Below are the code and all the weights of a small trained network. Each question names an input and a target symbol and asks about switching units off, where a switched-off unit gives its printed mean instead of its output.

import numpy as np


def w(rows, s, z=0):
    codes = np.array(rows[::2]) - 128.0
    scale = np.full(codes.shape[1], s)
    scale[-1] = z or s
    return codes * scale


def f(y):
    return np.maximum(y, 0)


def softmax(a):
    e = np.exp(a - a.max(-1, keepdims=True))
    return e / e.sum(-1, keepdims=True)


def log_softmax(a):
    a = a - a.max(-1, keepdims=True)
    return a - np.log(np.exp(a).sum(-1, keepdims=True))


def net(x, mask):
    ids = ['αγηθλμξπφψ'.index(c) for c in x.split()]
    T = len(ids)
    res = E[ids] + P[:T]
    u = 0
    for l in range(2):
        q, k, v = (res @ M[l].T for M in (Q, K, V))
        z = softmax(np.where(np.tri(T) > 0, q @ k.T / 4**0.5, -1e9)) @ v
        res = res + np.where(mask[u], z, O[l][:, -1]) @ O[l][:, :-1]
        u += 1
        y = f(res @ A[l][:, :-1].T + A[l][:, -1])
        res = res + np.where(mask[u : u + 4], y, B[l][:, -1]) @ B[l][:, :-1]
        u += 4
    return log_softmax(res[-1] @ U[:, :-1].T + U[:, -1])


Q, K, V, O, A, B = {}, {}, {}, {}, {}, {}
E = w([
[163,146,118],'α',
[132,135,119],'γ',
[164,147,152],'η',
[145,148,55],'θ',
[202,230,132],'λ',
[116,90,143],'μ',
[254,67,191],'ξ',
[100,96,125],'π',
[156,214,78],'φ',
[161,142,156],'ψ',
],0.019)
P = w([
[139,72,112],'0',
[136,118,133],'1',
[137,135,158],'2',
[101,183,198],'3',
[95,205,228],'4',
[82,228,241],'5',
[62,251,248],'6',
[48,243,229],'7',
],0.003)
Q[0] = w([
[98,69,128],'L0H0',
[209,254,203],'L0H0',
[154,129,231],'L0H0',
[65,105,70],'L0H0',
],0.009)
K[0] = w([
[101,40,229],'L0H0',
[219,180,233],'L0H0',
[108,156,215],'L0H0',
[1,178,143],'L0H0',
],0.0091)
V[0] = w([
[184,137,138],'L0H0',
[63,229,28],'L0H0',
[254,107,181],'L0H0',
[82,149,198],'L0H0',
],0.006)
O[0] = w([
[127,194,153,189],'L0H0',
[165,89,2,85],'L0H0',
[27,182,138,254],'L0H0',
[148,112,80,118],'L0H0',
],0.0076,0.0057)
A[0] = w([
[69,61,254,213],'L0N0',
[12,251,61,126],'L0N1',
[162,86,229,2],'L0N2',
[44,34,235,72],'L0N3',
],0.0077,0.0051)
B[0] = w([
[62,146,114,254],'L0N0',
[143,159,48,248],'L0N1',
[247,80,88,151],'L0N2',
[175,74,29,175],'L0N3',
],0.011,0.0071)
Q[1] = w([
[104,139,87],'L1H0',
[140,40,88],'L1H0',
[78,203,154],'L1H0',
[169,250,109],'L1H0',
],0.014)
K[1] = w([
[140,152,150],'L1H0',
[183,6,121],'L1H0',
[69,170,110],'L1H0',
[163,207,91],'L1H0',
],0.016)
V[1] = w([
[114,118,195],'L1H0',
[31,116,75],'L1H0',
[114,70,126],'L1H0',
[153,4,196],'L1H0',
],0.011)
O[1] = w([
[208,218,255,86],'L1H0',
[73,154,60,136],'L1H0',
[93,126,177,84],'L1H0',
[65,161,147,3],'L1H0',
],0.008,0.025)
A[1] = w([
[238,8,9,3],'L1N0',
[172,53,204,127],'L1N1',
[107,107,87,86],'L1N2',
[254,119,58,104],'L1N3',
],0.007,0.006)
B[1] = w([
[34,125,216,253],'L1N0',
[137,65,62,131],'L1N1',
[52,76,40,153],'L1N2',
[98,15,254,225],'L1N3',
],0.0073,0.023)
U = w([
[127,109,67,56],'α',
[65,152,3,152],'γ',
[80,200,135,254],'η',
[84,88,56,60],'θ',
[132,111,161,91],'λ',
[94,142,59,154],'μ',
[221,64,40,250],'ξ',
[91,141,95,48],'π',
[64,168,119,38],'φ',
[58,205,148,188],'ψ',
],0.011,0.0078)

Each question gives the input, a string of symbols that net reads in full, and the target symbol t.
The units are the heads (4 rows each of Q, K, V and O) and the neurons (one row each of A and B). Each row of codes is followed by its name. A weight is (code - 128) times the scale printed after its matrix; where a second scale follows, it is the last column's (O, A, B and U).
mask holds one flag per unit, layer by layer, with each layer's heads first. A switched-off unit (its flag False) gives its mean, the last column of its rows in O or B, instead of its output. The means were averaged over made-up inputs and are rounded, as every weight is.
A unit's drop is (log p(t) with every unit on - log p(t) with that unit switched off) / (log p(t) with every unit on - log p(t) with every unit switched off).
The circuit of an input: a set's keep is (log p(t) with only the set's units on - log p(t) with every unit switched off) / (log p(t) with every unit on - log p(t) with every unit switched off). Starting from all 10 units, units are removed one at a time, each time the one whose removal leaves the highest keep (on an exact tie, the one counted first), for as long as the keep stays at least 0.8.
units of the circuit, in order: the units of the circuit, biggest drop first
most important unit: the unit with the biggest drop
top k neurons: the k neurons with the biggest drops, biggest first
k most important neurons of layer l: the k neurons of layer l with the biggest drops, biggest first
drop when u is switched off: that unit's drop, to one decimal
input α ξ π ψ, target γ: 2 most important neurons of layer 0 => (L0N0, L0N3)
input μ μ ψ ξ α η, target γ: units of the circuit, in order => (L0H0, L0N0, L1N0, L1N3)
input η ψ ψ γ ψ α, target ξ: top neuron => (L1N0)
input η ξ π, target γ: units of the circuit, in order => (L0N0, L1N3)
input η η ψ ψ η φ ψ, target θ: 2 most important neurons of layer 1 => (L1N0, L1N2)
input α θ λ λ η η, target λ: top 2 neurons => (L1N0, L1N3)
input π ξ γ, target γ: top 3 neurons => (L1N3, L1N0, L0N0)
input η π ξ η, target γ: 3 most important neurons of layer 0 => (L0N0, L0N3, L0N1)
input ψ ξ φ ψ η α λ μ, target γ: units of the circuit, in order => (L0N0, L1N3, L1N0)
input φ ψ μ α ξ ξ ψ α, target γ: top 3 neurons => (L0N1, L0N0, L0N3)
input η θ η η η λ ψ γ, target λ: top 3 neurons => (L1N0, L1N3, L0N0)
input η η η π φ φ α η, target θ: top 2 neurons => (L0N1, L1N0)
input ψ ξ θ ξ η θ μ, target γ: units of the circuit, in order => (L1N3, L1H0, L1N0)
input ψ λ ξ φ η α η π, target γ: most important unit => L1N3
input α ψ θ ξ η ψ θ γ, target γ: units of the circuit, in order => (L0N1, L1H0)
input η η ψ λ φ π φ γ, target θ: units of the circuit, in order => (L1H0, L0N1, L1N0, L1N3)
input λ η γ φ ψ α, target θ: units of the circuit, in order => (L1H0, L0N1, L1N0)
input λ η α, target λ: top 3 neurons => (L1N0, L0N0, L1N3)
input λ ξ η λ λ γ γ, target λ: top 4 neurons => (L1N3, L1N0, L0N0, L0N3)
input θ η θ λ λ λ π α, target λ: top 4 neurons => (L1N0, L1N3, L0N0, L0N3)
input η ψ λ φ π θ α, target θ: most important neuron of layer 1 => (L1N0)
input μ η ψ, target ψ: 2 most important neurons of layer 1 => (L1N3, L1N2)
input η γ α ξ α, target γ: 3 most important neurons of layer 0 => (L0N1, L0N0, L0N2)
input φ π α λ ψ, target λ: drop when L0N1 is switched off => 0.1
